Here is a tiny trained network, its code and every weight. The questions are about switching its units off for an input and a class, where a switched-off unit gives its printed mean instead of its output.

import numpy as np


def w(rows, s, z=0):
    codes = np.array(rows[::2]) - 128.0
    scale = np.full(codes.shape[1], s)
    scale[-1] = z or s
    return codes * scale


def f(y):
    return y / 2 * (1 + np.tanh(0.7978845608 * (y + 0.044715 * y**3)))


def log_softmax(a):
    a = a - a.max(-1, keepdims=True)
    return a - np.log(np.exp(a).sum(-1, keepdims=True))


def net(x, mask):
    res = np.array(x, float).reshape(1, 5) / 4 @ E
    y = f(res @ A[0][:, :-1].T + A[0][:, -1])
    res = res + np.where(mask, y, B[0][:, -1]) @ B[0][:, :-1]
    return log_softmax(res[-1] @ U[:, :-1].T + U[:, -1])


A, B = {}, {}
E = w([
[147,115,138,109,109,161,4,118,136,128,129],'x0',
[125,128,127,128,129,127,128,127,127,128,128],'x1',
[80,103,128,113,130,147,126,129,104,136,3],'x2',
[129,128,127,128,128,128,129,128,127,128,127],'x3',
[129,127,130,127,129,128,129,127,127,129,129],'x4',
],0.02)
A[0] = w([
[138,125,108,134,138,107,165,128,110,144,180,177],'n0',
[128,114,118,117,112,138,96,124,123,143,91,44],'n1',
[129,119,119,119,107,143,87,123,111,144,154,102],'n2',
[110,128,133,122,119,133,144,132,128,124,157,136],'n3',
[134,133,133,128,105,142,189,133,136,117,119,254],'n4',
[134,123,127,120,114,126,108,124,123,127,98,51],'n5',
[138,133,128,130,121,135,11,133,139,116,121,155],'n6',
[127,122,136,121,131,125,128,121,109,127,193,255],'n7',
[110,117,129,121,123,139,173,138,116,135,70,90],'n8',
[102,132,129,135,123,141,145,136,126,124,155,130],'n9',
[110,117,151,116,133,133,133,119,117,137,1,139],'n10',
[133,133,138,130,115,143,103,137,118,128,100,45],'n11',
[108,120,136,125,112,123,181,119,116,133,53,79],'n12',
[155,117,153,112,120,145,40,113,125,131,194,96],'n13',
[101,132,140,129,126,144,150,141,147,122,150,125],'n14',
[112,113,137,123,124,143,63,122,115,123,78,34],'n15',
[114,138,132,128,121,115,161,130,151,120,159,158],'n16',
[129,121,126,120,125,123,129,113,118,130,153,205],'n17',
[139,121,127,132,143,120,123,129,118,116,126,141],'n18',
],0.025,0.0099)
B[0] = w([
[73,149,104,113,81,141,177,100,126,150,89,196],'n0',
[92,163,97,130,95,124,186,114,127,139,120,169],'n1',
[163,105,153,135,165,119,97,137,104,106,139,167],'n2',
[94,126,108,116,118,137,134,114,128,123,119,150],'n3',
[106,139,132,180,188,93,199,127,159,133,113,189],'n4',
[111,130,118,122,96,130,176,127,128,130,108,151],'n5',
[128,121,122,71,52,173,86,91,144,147,132,233],'n6',
[138,151,111,149,114,112,150,151,204,141,157,197],'n7',
[187,107,171,121,164,132,66,146,149,104,159,190],'n8',
[114,143,122,112,104,153,148,127,113,134,109,148],'n9',
[110,110,130,118,157,137,126,124,1,135,97,254],'n10',
[86,135,104,128,120,135,163,109,135,137,127,154],'n11',
[195,105,142,144,158,111,42,157,129,104,178,203],'n12',
[183,85,171,139,201,107,46,169,118,88,138,223],'n13',
[108,131,110,113,104,133,143,114,110,129,119,147],'n14',
[71,190,96,137,66,121,223,110,136,151,113,198],'n15',
[97,137,114,122,95,142,172,102,117,146,106,175],'n16',
[130,137,121,133,134,119,141,131,165,134,134,156],'n17',
[136,120,133,127,129,128,143,121,130,127,131,130],'n18',
],0.038,0.039)
U = w([
[93,200,127,136,103,88,219,151,206,175,133,253],'0',
[207,116,170,52,47,137,24,165,247,124,199,79],'1',
[153,103,189,138,232,81,117,201,32,115,107,108],'2',
[28,151,112,5,25,191,121,91,3,197,51,65],'3',
],0.0044,0.0036)

Each question gives the input, the list of numbers given to net, and the class t.
The units are the neurons (one row each of A and B). Each row of codes is followed by its name. A weight is (code - 128) times the scale printed after its matrix; where a second scale follows, it is the last column's (A, B and U).
mask holds one flag per neuron, in row order. A switched-off neuron (its flag False) gives its mean, the last column of its row in B, instead of its output. The means were averaged over made-up inputs and are rounded, as every weight is.
A unit's drop is (log p(t) with every unit on - log p(t) with that unit switched off) / (log p(t) with every unit on - log p(t) with every unit switched off).
k most important neurons: the k neurons with the biggest drops, biggest first
drop of u: that unit's drop, to one decimal
input [1,5,-6,-2,4], class 1: 2 most important neurons => (n10 n13)
input [0,3,-3,-6,-3], class 0: 2 most important neurons => (n10 n12)
input [0,-3,2,1,2], class 2: most important neuron => (n6)
input [1,-6,-7,3,6], class 1: 3 most important neurons => (n13 n10 n15)
input [-8,-1,1,-2,2], class 2: 2 most important neurons => (n12 n15)
input [0,-4,-2,-3,-4], class 0: 3 most important neurons => (n10 n12 n6)
input [1,-4,-6,3,-4], class 1: 3 most important neurons => (n10 n13 n15)
input [8,1,0,5,8], class 1: 2 most important neurons => (n13 n10)
input [-4,7,-3,2,-5], class 0: drop of n10 => 0.7
input [-3,3,-4,-1,-8], class 0: drop of n10 => 0.6
input [-4,-7,-7,-2,5], class 0: drop of n10 => 0.1
input [-5,-1,3,7,-1], class 2: drop of n16 => 0.0
